Below are the code and all the weights of a small trained network. Each question names an input and a class and asks about switching units off, where a switched-off unit gives its printed mean instead of its output.

import numpy as np


def w(rows, s, z=0):
    codes = np.array(rows[::2]) - 128.0
    scale = np.full(codes.shape[1], s)
    scale[-1] = z or s
    return codes * scale


def f(y):
    return np.maximum(y, 0)


def log_softmax(a):
    a = a - a.max(-1, keepdims=True)
    return a - np.log(np.exp(a).sum(-1, keepdims=True))


def net(x, mask):
    res = np.array(x, float).reshape(1, 7) / 4 @ E
    y = f(res @ A[0][:, :-1].T + A[0][:, -1])
    res = res + np.where(mask, y, B[0][:, -1]) @ B[0][:, :-1]
    return log_softmax(res[-1] @ U[:, :-1].T + U[:, -1])


A, B = {}, {}
E = w([
[121,125,119,124,142],'x0',
[6,86,113,145,81],'x1',
[151,35,192,189,159],'x2',
[140,134,149,131,104],'x3',
[125,125,119,124,135],'x4',
[129,91,145,30,124],'x5',
[141,124,137,135,107],'x6',
],0.011)
A[0] = w([
[128,73,103,6,155,175],'N1',
[151,164,130,168,140,72],'N2',
[142,187,15,92,48,75],'N3',
[2,64,118,163,31,25],'N4',
[109,175,55,227,186,150],'N5',
[105,103,173,71,89,73],'N6',
[110,244,49,102,19,2],'N7',
[124,115,117,234,98,97],'N8',
[78,175,104,94,177,137],'N9',
[51,111,79,144,79,66],'N10',
[121,172,51,198,115,124],'N11',
],0.0091,0.0039)
B[0] = w([
[82,195,212,166,52,233],'N1',
[136,153,157,111,126,157],'N2',
[121,1,92,140,151,219],'N3',
[251,162,39,78,177,254],'N4',
[78,162,201,111,74,217],'N5',
[43,142,148,63,132,166],'N6',
[120,49,162,146,204,229],'N7',
[81,97,215,91,158,203],'N8',
[112,70,56,159,131,179],'N9',
[165,229,75,125,151,201],'N10',
[55,158,142,119,121,193],'N11',
],0.0072,0.0081)
U = w([
[132,8,125,140,187,70],'0',
[213,217,91,100,167,116],'1',
[120,137,116,140,87,255],'2',
[65,195,162,116,83,26],'3',
[128,138,113,137,101,173],'4',
],0.011,0.0047)

Each question gives the input, the list of numbers given to net, and the class t.
The units are the neurons (one row each of A and B). Each row of codes is followed by its name. A weight is (code - 128) times the scale printed after its matrix; where a second scale follows, it is the last column's (A, B and U).
mask holds one flag per neuron, in row order. A switched-off neuron (its flag False) gives its mean, the last column of its row in B, instead of its output. The means were averaged over made-up inputs and are rounded, as every weight is.
A unit's drop is (log p(t) with every unit on - log p(t) with that unit switched off) / (log p(t) with every unit on - log p(t) with every unit switched off).
The circuit of an input: a set's keep is (log p(t) with only the set's units on - log p(t) with every unit switched off) / (log p(t) with every unit on - log p(t) with every unit switched off). Starting from all 11 units, units are removed one at a time, each time the one whose removal leaves the highest keep (on an exact tie, the one counted first), for as long as the keep stays at least 0.8.
circuit, biggest first: the units of the circuit, biggest drop first
top k neurons: the k neurons with the biggest drops, biggest first
drop when u is switched off: that unit's drop, to one decimal
input [0,6,-5,-4,-5,0,4], class 1: circuit, biggest first => (N4)
input [3,5,-1,-2,-4,-3,7], class 1: circuit, biggest first => (N4; N10)
input [-2,6,-7,5,-5,-7,3], class 0: top 3 neurons => (N7; N3; N1)
input [5,-5,-7,-6,-2,-8,-6], class 3: top 3 neurons => (N5; N11; N4)
input [8,-3,-4,2,2,-5,-5], class 3: top 2 neurons => (N5; N4)
input [-6,-6,-8,-6,-2,2,3], class 0: top 2 neurons => (N3; N7)
input [4,-2,5,-7,7,-2,-8], class 2: circuit, biggest first => (N7; N3)
input [2,-3,-6,-6,5,-3,4], class 0: circuit, biggest first => (N3; N7)
input [2,2,7,2,4,-8,8], class 3: circuit, biggest first => (N5; N3)
input [4,8,-6,0,3,-6,2], class 1: top 2 neurons => (N4; N10)
input [-4,-5,-6,-8,-7,7,3], class 2: top 2 neurons => (N1; N4)
input [0,8,5,-4,-2,3,2], class 1: circuit, biggest first => (N4; N10)
input [5,7,-8,8,-7,-4,5], class 0: top 2 neurons => (N7; N3)
input [-7,-2,-4,2,7,7,2], class 3: top 3 neurons => (N1; N4; N6)
input [4,-4,-5,-8,-6,1,2], class 2: circuit, biggest first => (N4)
input [3,-3,-6,-8,4,-6,-6], class 2: top 2 neurons => (N5; N11)
input [-8,-3,4,-2,-7,7,-1], class 3: circuit, biggest first => (N1; N4)
input [6,-3,-8,-5,-7,8,-6], class 0: top 3 neurons => (N3; N7; N9)
input [-7,-2,-5,0,8,8,1], class 3: top 3 neurons => (N1; N4; N6)
input [-4,8,-8,-3,7,-8,5], class 0: circuit, biggest first => (N7)
input [8,-5,4,7,-6,-8,-3], class 3: top 2 neurons => (N5; N4)
input [-7,-4,-7,7,-4,0,-8], class 0: drop when N3 is switched off => 0.2
input [0,8,-5,-1,-3,-3,5], class 1: drop when N8 is switched off => 0.0
